Here is a tiny trained network, its code and every weight. The questions are about switching its units off for an input and a target symbol, where a switched-off unit gives its printed mean instead of its output.

import numpy as np


def w(rows, s, z=0):
    codes = np.array(rows[::2]) - 128.0
    scale = np.full(codes.shape[1], s)
    scale[-1] = z or s
    return codes * scale


def norm(h):
    return h / np.sqrt((h * h).mean(-1, keepdims=True) + 1e-5)


def f(y):
    return np.maximum(y, 0)


def softmax(a):
    e = np.exp(a - a.max(-1, keepdims=True))
    return e / e.sum(-1, keepdims=True)


def log_softmax(a):
    a = a - a.max(-1, keepdims=True)
    return a - np.log(np.exp(a).sum(-1, keepdims=True))


def net(x, mask):
    ids = ['ΞΨαβηθλμπτ'.index(c) for c in x.split()]
    T = len(ids)
    res = E[ids] + P[:T]
    r = norm(res)
    for j in range(3):
        rows = slice(3 * j, 3 * j + 3)
        q, k, v = (r @ M[0][rows].T for M in (Q, K, V))
        z = softmax(np.where(np.tri(T) > 0, q @ k.T / 3**0.5, -1e9)) @ v
        o = O[0][rows]
        res = res + np.where(mask[j], z, o[:, -1]) @ o[:, :-1]
    y = f(norm(res) @ A[0][:, :-1].T + A[0][:, -1])
    res = res + np.where(mask[3:11], y, B[0][:, -1]) @ B[0][:, :-1]
    return log_softmax(norm(res)[-1] @ U[:, :-1].T + U[:, -1])


Q, K, V, O, A, B = {}, {}, {}, {}, {}, {}
E = w([
[79,157,152],'Ξ',
[140,125,65],'Ψ',
[250,115,69],'α',
[98,111,46],'β',
[111,77,154],'η',
[100,173,103],'θ',
[180,66,163],'λ',
[152,78,151],'μ',
[77,102,178],'π',
[169,93,121],'τ',
],0.016)
P = w([
[67,151,167],'0',
[13,191,180],'1',
[163,151,134],'2',
[30,41,139],'3',
[20,177,174],'4',
[161,159,135],'5',
[24,2,130],'6',
],0.0086)
Q[0] = w([
[103,152,68],'H1',
[131,254,206],'H1',
[125,87,179],'H1',
[128,171,155],'H2',
[172,165,190],'H2',
[112,177,101],'H2',
[150,86,66],'H3',
[81,156,129],'H3',
[94,81,70],'H3',
],0.0085)
K[0] = w([
[115,149,70],'H1',
[150,144,240],'H1',
[124,80,193],'H1',
[74,175,34],'H2',
[120,254,135],'H2',
[172,165,82],'H2',
[201,205,193],'H3',
[119,119,22],'H3',
[79,229,209],'H3',
],0.0091)
V[0] = w([
[154,130,103],'H1',
[161,254,244],'H1',
[174,160,150],'H1',
[179,206,208],'H2',
[132,156,130],'H2',
[248,155,239],'H2',
[90,105,179],'H3',
[97,230,159],'H3',
[122,124,62],'H3',
],0.0069)
O[0] = w([
[122,159,212,78],'H1',
[159,187,75,148],'H1',
[153,140,95,70],'H1',
[150,103,199,104],'H2',
[154,205,253,129],'H2',
[44,252,95,2],'H2',
[102,213,116,209],'H3',
[27,181,136,249],'H3',
[120,99,21,104],'H3',
],0.003,0.0025)
A[0] = w([
[121,63,60,255],'N1',
[127,58,165,40],'N2',
[142,125,167,63],'N3',
[228,40,99,209],'N4',
[37,75,109,193],'N5',
[2,27,97,196],'N6',
[101,45,245,99],'N7',
[36,199,183,123],'N8',
],0.0071,0.004)
B[0] = w([
[98,121,248,198],'N1',
[30,254,88,141],'N2',
[128,157,165,129],'N3',
[35,120,103,182],'N4',
[119,7,81,222],'N5',
[119,28,102,255],'N6',
[193,185,69,187],'N7',
[233,108,140,215],'N8',
],0.0066,0.0077)
U = w([
[57,130,239,149],'Ξ',
[180,120,190,249],'Ψ',
[220,79,46,137],'α',
[86,94,198,67],'β',
[122,80,71,102],'η',
[84,81,28,105],'θ',
[142,193,62,253],'λ',
[234,45,109,41],'μ',
[193,68,206,89],'π',
[9,182,78,125],'τ',
],0.015,0.0064)

Each question gives the input, a string of symbols that net reads in full, and the target symbol t.
The units are the heads (3 rows each of Q, K, V and O) and the neurons (one row each of A and B). Each row of codes is followed by its name. A weight is (code - 128) times the scale printed after its matrix; where a second scale follows, it is the last column's (O, A, B and U).
mask holds one flag per unit, heads first, then neurons. A switched-off unit (its flag False) gives its mean, the last column of its rows in O or B, instead of its output. The means were averaged over made-up inputs and are rounded, as every weight is.
A unit's drop is (log p(t) with every unit on - log p(t) with that unit switched off) / (log p(t) with every unit on - log p(t) with every unit switched off).
The circuit of an input: a set's keep is (log p(t) with only the set's units on - log p(t) with every unit switched off) / (log p(t) with every unit on - log p(t) with every unit switched off). Starting from all 11 units, units are removed one at a time, each time the one whose removal leaves the highest keep (on an exact tie, the one counted first), for as long as the keep stays at least 0.8.
units of the circuit, in order: the units of the circuit, biggest drop first
most important unit: the unit with the biggest drop
k most important neurons: the k neurons with the biggest drops, biggest first
heads that matter: for each layer, one digit per head in row order, 1 if its drop is at least 0.15 and else 0, layers parted by /
drop when u is switched off: that unit's drop, to one decimal
input β α α π θ, target θ: units of the circuit, in order	N1; H3; N8
input θ π α τ η Ψ, target τ: most important unit	N8
input α η θ θ Ξ μ, target Ξ: heads that matter	000
input θ λ μ, target Ξ: heads that matter	001
input Ξ β α θ α, target θ: 3 most important neurons	N4; N8; N7
input τ θ η τ α, target λ: units of the circuit, in order	N6; N5; N8
input π τ θ θ μ η, target θ: units of the circuit, in order	N8; N7; N2
input θ λ π, target μ: 2 most important neurons	N1; N7
input β Ξ θ, target λ: 2 most important neurons	N6; N5
input θ μ τ, target Ξ: 2 most important neurons	N4; N8
input θ μ π, target μ: drop when N1 is switched off	0.3
input Ξ τ θ Ξ α, target λ: drop when N8 is switched off	0.4
input μ η Ξ, target Ψ: drop when N7 is switched off	0.1
